Below is a small trained network, with its code and all its weights. Each question gives an input and a class and asks what happens when units are switched off, that is, made to give their printed mean instead of their output.

import numpy as np


def w(rows, s, z=0):
    codes = np.array(rows[::2]) - 128.0
    scale = np.full(codes.shape[1], s)
    scale[-1] = z or s
    return codes * scale


def f(y):
    return y / 2 * (1 + np.tanh(0.7978845608 * (y + 0.044715 * y**3)))


def log_softmax(a):
    a = a - a.max(-1, keepdims=True)
    return a - np.log(np.exp(a).sum(-1, keepdims=True))


def net(x, mask):
    res = np.array(x, float).reshape(1, 7) / 4 @ E
    y = f(res @ A[0][:, :-1].T + A[0][:, -1])
    res = res + np.where(mask, y, B[0][:, -1]) @ B[0][:, :-1]
    return log_softmax(res[-1] @ U[:, :-1].T + U[:, -1])


A, B = {}, {}
E = w([
[132,130,132,127,133,124,128,135],'x0',
[191,140,153,123,28,170,103,162],'x1',
[112,124,204,131,158,152,19,73],'x2',
[126,127,124,134,128,131,124,127],'x3',
[124,128,128,141,129,132,127,133],'x4',
[113,250,102,93,162,183,123,145],'x5',
[126,126,128,132,131,131,126,135],'x6',
],0.018)
A[0] = w([
[165,181,98,104,100,166,153,161,111],'n1',
[103,115,89,131,182,112,150,127,179],'n2',
[172,135,109,114,47,139,173,194,130],'n3',
[138,107,110,138,150,114,103,141,119],'n4',
[108,118,119,100,131,135,115,147,96],'n5',
[154,168,110,123,110,162,162,169,93],'n6',
[94,127,139,116,164,113,113,103,85],'n7',
[76,98,188,126,217,108,102,84,147],'n8',
[77,108,152,113,208,126,94,64,137],'n9',
[125,132,80,138,157,103,181,113,150],'n10',
[103,126,106,118,148,160,130,111,91],'n11',
[57,116,59,126,157,70,191,160,198],'n12',
[174,68,131,152,86,91,150,140,203],'n13',
[139,102,132,133,106,107,139,174,123],'n14',
[127,5,166,168,109,55,127,105,254],'n15',
[147,141,204,132,85,157,80,135,59],'n16',
[107,128,82,129,159,80,183,135,180],'n17',
[75,180,138,108,176,166,93,110,116],'n18',
[115,253,98,88,132,165,123,143,155],'n19',
[110,143,147,143,173,145,128,130,99],'n20',
[124,84,168,149,148,72,116,103,122],'n21',
[151,131,198,114,90,172,52,129,45],'n22',
],0.013,0.0086)
B[0] = w([
[129,104,76,114,123,154,125,170,196],'n1',
[118,154,165,113,159,153,132,105,179],'n2',
[134,100,44,175,53,73,85,147,218],'n3',
[118,131,146,117,108,128,140,141,135],'n4',
[123,138,121,144,131,140,122,129,126],'n5',
[111,93,59,102,132,148,98,143,180],'n6',
[106,144,106,147,109,104,118,133,156],'n7',
[73,154,108,93,89,114,63,170,212],'n8',
[71,170,107,157,116,91,105,171,206],'n9',
[136,114,147,111,150,168,136,115,176],'n10',
[130,138,134,150,137,114,134,130,140],'n11',
[172,80,186,95,175,195,160,101,214],'n12',
[173,88,149,131,75,69,120,71,205],'n13',
[134,95,121,142,103,105,127,100,159],'n14',
[91,5,143,79,68,138,71,141,254],'n15',
[145,98,141,90,173,201,188,97,179],'n16',
[148,103,156,92,155,192,148,105,190],'n17',
[125,174,118,185,156,94,159,124,195],'n18',
[112,154,79,139,154,165,147,184,239],'n19',
[128,155,121,139,143,95,124,121,150],'n20',
[101,101,131,105,112,168,69,161,180],'n21',
[162,108,180,101,198,196,176,94,191],'n22',
],0.012,0.025)
U = w([
[160,62,251,88,146,169,145,39,204],'0',
[78,100,77,118,79,126,92,226,169],'1',
[178,158,146,131,244,209,213,116,169],'2',
[80,227,137,195,178,52,135,140,2],'3',
[213,85,108,181,55,2,143,66,58],'4',
],0.0095,0.0022)

Each question gives the input, the list of numbers given to net, and the class t.
The units are the neurons (one row each of A and B). Each row of codes is followed by its name. A weight is (code - 128) times the scale printed after its matrix; where a second scale follows, it is the last column's (A, B and U).
mask holds one flag per neuron, in row order. A switched-off neuron (its flag False) gives its mean, the last column of its row in B, instead of its output. The means were averaged over made-up inputs and are rounded, as every weight is.
A unit's drop is (log p(t) with every unit on - log p(t) with that unit switched off) / (log p(t) with every unit on - log p(t) with every unit switched off).
The circuit of an input: a set's keep is (log p(t) with only the set's units on - log p(t) with every unit switched off) / (log p(t) with every unit on - log p(t) with every unit switched off). Starting from the 12 units with the biggest drops (on a tie, the unit counted first), units are removed one at a time, each time the one whose removal leaves the highest keep (on an exact tie, the one counted first), for as long as the keep stays at least 0.8.
units of the circuit, in order: the units of the circuit, biggest drop first
most important unit: the unit with the biggest drop
top k neurons: the k neurons with the biggest drops, biggest first
drop of u: that unit's drop, to one decimal
input [7,-7,1,3,-6,7,-3], class 3: most important unit : n9
input [-5,-6,1,-8,-7,2,-5], class 3: units of the circuit, in order : [n9; n15]
input [4,0,2,-2,7,6,-7], class 3: units of the circuit, in order : [n12; n15; n18]
input [-4,5,1,3,-5,-8,-1], class 0: top 3 neurons : [n15; n22; n16]
input [-4,-5,-3,-7,-4,1,-3], class 2: top 2 neurons : [n15; n13]
input [-3,-6,0,3,-4,6,-7], class 2: top 3 neurons : [n12; n3; n17]
input [-1,-8,1,-4,-8,7,-7], class 3: top 4 neurons : [n9; n8; n18; n22]
input [-1,1,5,7,-3,-3,1], class 0: top 2 neurons : [n22; n3]
input [6,0,-3,2,-1,6,4], class 2: top 2 neurons : [n15; n8]
input [5,0,-6,6,-1,7,5], class 2: top 2 neurons : [n15; n12]
input [1,5,1,6,4,4,-8], class 2: drop of n8 : 0.1
input [3,0,2,5,0,4,3], class 3: drop of n12 : 0.2
